In the rows, zero is written as 128.
Each row of numbers stands for one element and depends on some of the facts below. Use the named rows to name the rest.

Facts:
K_111 ξ K_736, K_564
K_13 ξ K_650
K_141 ξ K_718
K_153 ξ K_340
K_158 ξ K_552
K_161 ξ K_736, K_552
K_181 ξ K_190
K_220 ξ K_650
K_228 ξ K_264
K_263 ξ K_791
K_264 ξ K_791, K_585
K_279 ξ K_340, K_573
K_304 ξ K_457, K_564, K_182
K_315 ξ K_564
K_340 ξ K_791
K_342 ξ K_153, K_585
K_360 ξ K_228
K_384 ξ K_979
K_399 ξ K_791
K_417 ξ K_161, K_791
K_423 ξ K_641, K_585
K_449 ξ K_427, K_457
K_457 ξ K_399
K_47 ξ K_845, K_585
K_474 ξ K_564
K_540 ξ K_658
K_552 ξ K_791
K_568 ξ K_94
K_573 ξ K_976, K_884
K_585 ξ K_399
K_608 ξ K_791
K_619 ξ K_283
K_639 ξ K_190, K_791
K_650 ξ K_791, K_979
K_716 ξ K_641, K_585, K_639, K_315
K_718 ξ K_791
K_736 ξ K_340, K_791
K_845 ξ K_988, K_882
K_864 ξ K_552
K_920 ξ K_979
K_94 ξ K_264
K_947 ξ K_427
K_965 ξ K_979
K_976 ξ K_585
K_992 ξ K_399
K_112 ρ K_78
K_13 ρ K_797, K_581
K_153 ρ K_658, K_83
K_20 ρ K_631, K_438, K_694
K_215 ρ K_707
K_220 ρ K_693, K_279, K_857, K_683
K_228 ρ K_303
K_391 ρ K_438, K_128
K_408 ρ K_30
K_413 ρ K_879, K_358, K_182, K_183
K_433 ρ K_661, K_83, K_290
K_435 ρ K_693, K_839
K_449 ρ K_979, K_988
K_452 ρ K_547, K_264
K_457 ρ K_383
K_47 ρ K_693, K_694
K_474 ρ K_30
K_49 ρ K_707
K_532 ρ K_754
K_537 ρ K_96, K_315
K_542 ρ K_658, K_95, K_558, K_694
K_560 ρ K_111
K_564 ρ K_399, K_945
K_568 ρ K_619, K_128, K_96
K_573 ρ K_283, K_992, K_881, K_183, K_552
K_585 ρ K_805, K_707, K_491
K_608 ρ K_495, K_854, K_639
K_641 ρ K_9
K_650 ρ K_854
K_681 ρ K_161, K_547, K_662, K_857, K_128
K_706 ρ K_186
K_716 ρ K_161, K_9
K_738 ρ K_519
K_748 ρ K_96
K_791 ρ K_78, K_639
K_808 ρ K_331
K_845 ρ K_992, K_293, K_639
K_860 ρ K_342, K_976
K_888 ρ K_552
K_907 ρ K_495, K_915, K_431
K_908 ρ K_417, K_915, K_17, K_315, K_331
K_91 ρ K_399, K_512, K_519
K_928 ρ K_83, K_182
K_94 ρ K_705, K_81, K_454, K_976
K_947 ρ K_979, K_575
K_965 ρ K_128, K_491

Named rows:
K_860: [134  66  97  86 154 126 173 102 108 161 114 178 193 180 120  88 137 127
 134 142 106 153  79 152  85 118 149 154  97 155 110 130 184 120 120  90]
K_738: [191  99 135 117 158 121 148  74 101 146 131 160 145 198 129  91 128  87
 161 141 109 111 138 123 129  91 114 123  97 133 111 105 181 138 151 111]
K_94: [113  88 110  78 166  96 150 117 101 166 124 178 182 186  97  82 155 124
 118 157  98 171  73 131  94 134 176 161  94 158  88 137 183 131 109  92]
K_49: [179  82 141 114 159 136 150  84  88 125  85 138 182 176 102  92  90  89
 132 153 108 104 100 153  91 115 119 155 102 121 108 116 182 157 100 121]
K_13: [164  89 147  90 168  92 178  90  96 153  79 172 136 198 131 107  99 133
 132 154 110 118  98 116 110 121 137 156  87 154 104 140 194 160 135 109]
K_947: [142  88 122 100 124  86 159 103 107 150 117 146 152 182 134  90 103  96
 148 147 105 107 118 141 100 119 141 113 112 150 107 146 165 134 147 133]
K_707: [187  99 175 119 146 176 152  54  94 118 101 146 187 138 104 103  82  62
 134 154 127 103 120 159  86 127 103 157 112 114 113 134 178 138 119 110]
K_111: [155 105 163  97 121 141 183  49 120 145 110 128 141 155 124 118 117 108
 139 110 124 104 111 130 108 122 134 149  86 127  95 132 145 134 139  95]
K_17: [193  99 137  93 145 186 127  75 130 123  89 150 153 159 137 133 122  94
 114 155 116 132  94 125 105 134  86 136 134 165  83 128 141 111 143 105]
K_78: [184 135 127  96 133 177 166  45 126 120 110 165 147 171  96 108 130 106
 141 148 129 122 129 162 101 116  88 148 112 173  95 144 162 124 147 114]
K_558: [187 108 158  83 146 152 155  61  88 127 130 144 179 173  97 130 127 124
 170 155 132 122 100 126  93 153  90 112  95 129 127 147 161 110 144 102]
K_754: [175 105 142 104 149 158 159  66 104 138 119 161 170 164 116 110 125  92
 147 146 118 122 123 142 101 115 110 139 103 136 107 132 172 124 142 101]
K_423: [161 115 164 101 128 124 163  74 118 144 104 126 147 186  99 110 131 113
 141 156 111 134 121 122 100 127 145 160  92 130  88 133 165 114 137 100]
K_161: [157 142 168  94 122 147 151  21  93 126 121 156 153 153 100 123  94 111
 136 151 141  83  88 143 128 121 113 162  84 129 121 129 122 168 104  89]
K_383: [176 103 142  99 152 157 152  61 102 136 122 165 169 161 117 108 120  92
 147 145 122 127 120 146 102 121 105 140 105 138 110 129 172 118 144 101]
K_290: [188  99 163  81 161 153 163  72  88 119 120 141 174 170  99 127 128 107
 163 135 121 121 114 126  75 154  91 111  97 125 101 147 181 116 144 114]
K_417: [165 122 156  76 136 163 131  57 128 118  85 143 125 151 138 138 113 104
 104 133 119 119  71  91 114 147 106 140 115 161  67 136 118 144 143  84]
K_9: [179 118 151 109 130 167 156  42  97 130 118 163 179 161 100 111  97 100
 137 168 129 106 118 159 115 112 100 153 105 137 137 132 154 131 122 105]
K_979: [191  87 182  95 199 139 170  67  92 168 109 214 165 155 141 144 108 103
 123 170 127 115 125 164 102 123 111 153  86 153  82 150 201 138 162 116]
K_30: [175 111 149 102 147 163 158  54 106 141 127 170 175 153 112 108 122  85
 149 143 120 124 124 144 103 117 106 138 105 138 109 135 173 117 148  96]

Which element is each row?
No name comes twice in this set of rows, the named rows included.
[162 154 158  88 121 135 184  45 131 104 110 136 113 164  80 115 122 113
 143 152 122 117 143 162  84 137 111 131 103 163  63 174 155 134 147 133] : K_992
[188  93  93  86 147 145 135  96 137 117  79 148 134 208 128 116 132 123
 117 159 105 127  90 136 109 123  94 126 121 189  78 116 151 132 131 123] : K_907
[151 142 173  73 105 114 171  25  98 122 106 155 164 188 102 118 105 124
 171 166 141  97 109 127 107 117 104 154  82 142 137 109 124 118 124  70] : K_279
[174  93 116 103 134 110 144  80  86 131  95 145 178 217  97  95  97 130
 136 185 116  88  84 159 118 110 114 150  94 148 145 112 154 161  80 127] : K_681
[173  95 119 100 136 120 154  74  90 135 104 155 176 202 101  96 103 120
 142 174 118 101  98 160 115 111 112 154 101 143 140 120 163 149  99 119] : K_452
[181  82 119  74 153 107 146  96  77 129 112 138 175 223 101 113 134 148
 166 160 112 115  81 124  99 154 107 107  88 137 127 130 168 130 120 118] : K_542
[160 111 149 114 106 110 168  68 114 153  89 112 140 209  92 104 107 144
 126 168 113 109  96 134 124 115 156 189  73 126 123 126 152 144  90 108] : K_716
[178 114 137  81 167 118 170  73 122 133  77 182 110 203 127 132 114 143
 113 165 116 119 100 139 116 120 111 152  93 192  73 150 166 160 141 122] : K_650
[168 112 139 100 137 113 118  91  98 118  84 133 153 197  99  97  94 111
 113 184 106 120  77 111 115 140 125 155 113 141 107 136 147 155  90 120] : K_568
[185  93 167  95 125 186 138  61 139 144  97 113 143 147 134 162 128  97
 101 149 122 113  95 144 110 145 113 156 104 140  60 132 128 105 139 115] : K_315
[183  83 119  88 149 150 127  95 123 127  85 146 155 186 134 119 131 104
 119 156 109 127  82 122 105 129  95 135 120 167  84 118 149 125 135 112] : K_808
[185 105 154  91 138 155 145  60  86 126 126 153 183 173 104 127 111 116
 156 164 130 110  98 138 103 141  92 125 100 132 136 143 153 117 129 104] : K_631

The same elements again, as new rows of numbers:
Some rows with their names:
K_908: [147 109 143 125 157 148 135 132 140 136 116 124 113 151 115 109 142 140
 145 164  75 107 142 143 103 139  94  95  98 151 135 111  75 117 124 112
 121 131]
K_639: [125 102 124 161 162 162 159  88 128 129 129 132 140 138 125 122 138  93
 123  81 117 145 164  85 135 115 128 175  80 135 169 118 124 164 159 115
 103 145]
K_907: [146 110 141 122 158 156 139 121 132 127 116 123 107 141 104 108 140 129
 148 154  79 110 180 139 109 139 100  98 103 149 150 111  77 120 126 110
 120 131]
K_391: [149  89 147 104 114 138 128 125 131 118 140 115 108 149  91 130 134 138
 148 168  70  97 179 158 100 159 116  92  94 131 131  95 115 118 114  69
 126 133]
K_290: [123 136 122 105 132 109 145 162 117 131 126 137 159 140 155 124 142 115
 124 132 118 111 139 143 135 139 112 140 137 129 131 114 126 141 145 115
 159 139]
K_474: [167  70 130  61 168 113 111 102 138 166 102 118  73 150  78  88 143 183
 125 147  92 139 155 122 141 173  98  93  63 121  85 111 151 105 126 161
 110 123]
K_738: [143 112 140 101 150 142 136 124 123 124 115 120 101 144 105 108 141 130
 143 163  79 105 178 153 113 152 103  91 122 147 144 108  94 119 106 114
 121 131]
K_519: [128 133 121 110 132 108 143 159 118 130 127 138 152 138 142 124 139 113
 129 129 116 116 162 138 141 139 113 138 121 124 136 114 133 139 150 115
 157 139]
K_181: [126 107 120 120 136 109 149 129 119 127 134 127 143 148 149 129 135 118
 110 106 121 125 129 113 135 141 123 154 122 135 127 113 149 142 137 111
 124 144]
K_264: [136 115 127 148 112 134 143  96 110 128 128 125 142 147 144 133 137 113
 113 142 125 133 123 114 140 138 125 156 121 126 134 109 164 155 104 116
 112 140]
K_96: [131 111 130 157 126 119 132 186 165 165 158 137 177 176 168 139 140 145
 132 149  92 113  42 133  96 110  95 149  26 131 101 113 107 141 199  88
 148 142]
K_879: [125 132 123 117 132 108 146 161 121 131 130 137 158 138 149 127 140 117
 128 129 116 115 148 136 136 139 111 139 124 127 133 115 130 140 154 112
 160 137]
K_220: [123  91 147 154 124 125 145  65 119 110  92 112  99 128 107 120 119 160
 106 142  83 116 152 118 124 164 120 108 112 129 146 101  66 102  84  92
  88 122]
K_432: [128 127 122 120 130 107 145 161 124 129 131 137 160 135 145 128 138 119
 130 126 115 116 155 132 138 137 110 141 118 123 131 113 132 138 158 109
 156 137]
K_694: [109 105 126 155 114 101 149 155 130 112 127 141 173 100 160 121 125 146
 121 143 123 119 151 119 136 160 127 132 208 130 140 104 102 112 166  96
 155 128]
K_716: [175  87 153  52 127 141 130  68  93 115 122 115  79 179  60  98 144 109
 111 134  91 115 166 141 114 172 141 116  92 137 140 103 155 132  67  99
 103 134]
K_681: [148  98 145  85 116 136 128 123 120 116 136 115 100 149  83 126 135 125
 148 158  73  98 199 164 108 162 120  90  85 127 138  95 126 123 108  76
 124 135]
K_141: [124 115 120 131 131 121 149 115 117 122 132 126 144 149 157 136 133 112
 103 112 116 128 121 107 142 142 122 157 101 130 126 112 146 141 113 114
 105 142]
K_754: [125 127 122 117 132 110 144 158 122 130 131 136 157 137 144 126 138 118
 131 126 116 117 155 131 137 137 111 140 122 125 134 114 131 138 156 110
 156 138]
K_438: [123 110 125 123 111 100 141 156 125 122 141 135 165 128 140 135 131 125
 131 132 113 114 160 133 133 149 124 139 132 116 130 104 138 133 162  86
 158 136]

Name these rows:
No name comes twice in this set of rows, the named rows included.
[129 126 124 145 156 143 152 145 129 130 130 144 161 130 122 119 140  97
 146 100 111 129 195 108 135 116 114 155  91 126 168 117 108 150 184 105
 151 140] : K_78
[128 126 122 112 123 105 142 160 121 128 137 135 158 138 137 131 137 116
 133 126 114 113 162 136 137 140 117 141 113 119 133 110 143 141 157 100
 161 139] : K_662
[126 118 124 121 118 104 144 155 122 123 135 136 160 127 138 130 133 122
 131 128 117 116 164 131 138 146 121 138 128 118 133 106 137 135 159  95
 158 137] : K_857
[157  97 148  88 119 159 129  57 106 133 110 108  76 144  77 112 148 131
 145 181  97 110 189 170 114 156 127 104 152 137 154  99 149 156  93 117
 121 137] : K_641
[135 112 143 129 139 131 143  71 113 122  91 109  88 155 105 122 132 144
 110 130  78 113 142 132 124 148 108 113  57 130 141 108  80 120  72 107
  88 129] : K_13
[126 122 100 114 146  55 114 196 128 163 111 137 127 139 126 118 127 166
 141 147 120 153 171 116 176 149  72 111  31 101  88 108 200 108 169 173
 138 136] : K_30
[176 114 137 139 171 216 132  94 105 129  76 137 105 131  83 107 131  94
 144 161  80 134 178 127  88 106 136  97  83 165 143 110 107 115 118  99
 138 127] : K_845
[136 133 143  77 150 142 141 130 113 126 107 122 102 153 137 101 148 122
 127 176  82  89 135 179 106 157 105  91 163 162 144 114  74 125  84 127
 128 131] : K_433
[148 120 134 159 110 129 142 103 106 132 122 132 150 153 133 120 144 116
 120 162 131 135 118 114 137 134 117 154 143 126 142 109 159 157 123 123
 131 137] : K_976
[112 106 117 138 129 124 149 108 128 137 131 121 134 125 163 141 137 130
 127 129 123 121 139 131 135 130 120 150 154 133 132 111 151 159 149 122
 128 146] : K_190

The same elements again, as new rows of numbers:
Named rows:
K_888: [122 116 133 120 132 158 112 120 119 143 132 124 127 138 141]
K_399: [131 135 121 139 131 136 128 130 133 108 124 130 123 130 133]
K_693: [132 119 124 128 111 110 146 141 144 126 135 145 139 144 132]
K_547: [127 131 118 137 123 125 129 133 134 110 123 128 129 126 124]
K_91: [113 113 134 117 128 147 128 116 120 151 137 121 133 134 136]
K_264: [130 135 119 135 126 106 140 124 130 124 130 128 134 120 116]
K_495: [106 143 125 128 131  97 142 115 122 136 126 116 132 104 112]
K_915: [125 139 123 137 131 122 127 127 129 117 122 131 123 123 126]
K_83: [117 124 124 131 116 123 136 134 136 123 134 147 133 136 139]
K_9: [129 128 121 133 124 122 134 130 140 117 126 136 131 133 132]
K_161: [136 131 119 137 122 124 146 128 130 109 124 124 131 129 124]
K_279: [140 134 128 135 121 119 148 122 124 120 129 126 132 116 120]
K_17: [129 136 119 142 129 130 132 127 128 104 121 131 124 126 131]
K_797: [136 140 126 138 133 127 130 134 133 109 120 139 120 125 133]
K_706: [119 114 135 120 132 154 118 122 118 141 133 120 128 132 140]
K_532: [118 116 129 117 130 150 115 122 125 148 138 126 126 136 135]
K_30: [120 132 120 131 124 120 130 131 134 127 132 142 128 129 136]
K_20: [126 103 133 118 116 158 134 133 129 140 140 137 135 150 134]
K_857: [133 133 131 137 124 123 137 134 131 114 122 136 125 119 125]
K_215: [147 139 154 115 139 124  54 126 141 145 134 110 100 107 160]

Name these rows:
No name comes twice in this set of rows, the named rows included.
[172 107 145 124 128 150 142 118 120 150 114 104 142 118  96] : K_568
[139 129 125 140 133 127 131 137 142 113  95 116 134 119 101] : K_96
[ 85 129 127 115 149 137 120  99 100 162 132 103 124 120 130] : K_791
[167 155 146 125 138  78  70 130 151 112 127 112  98  93 153] : K_707

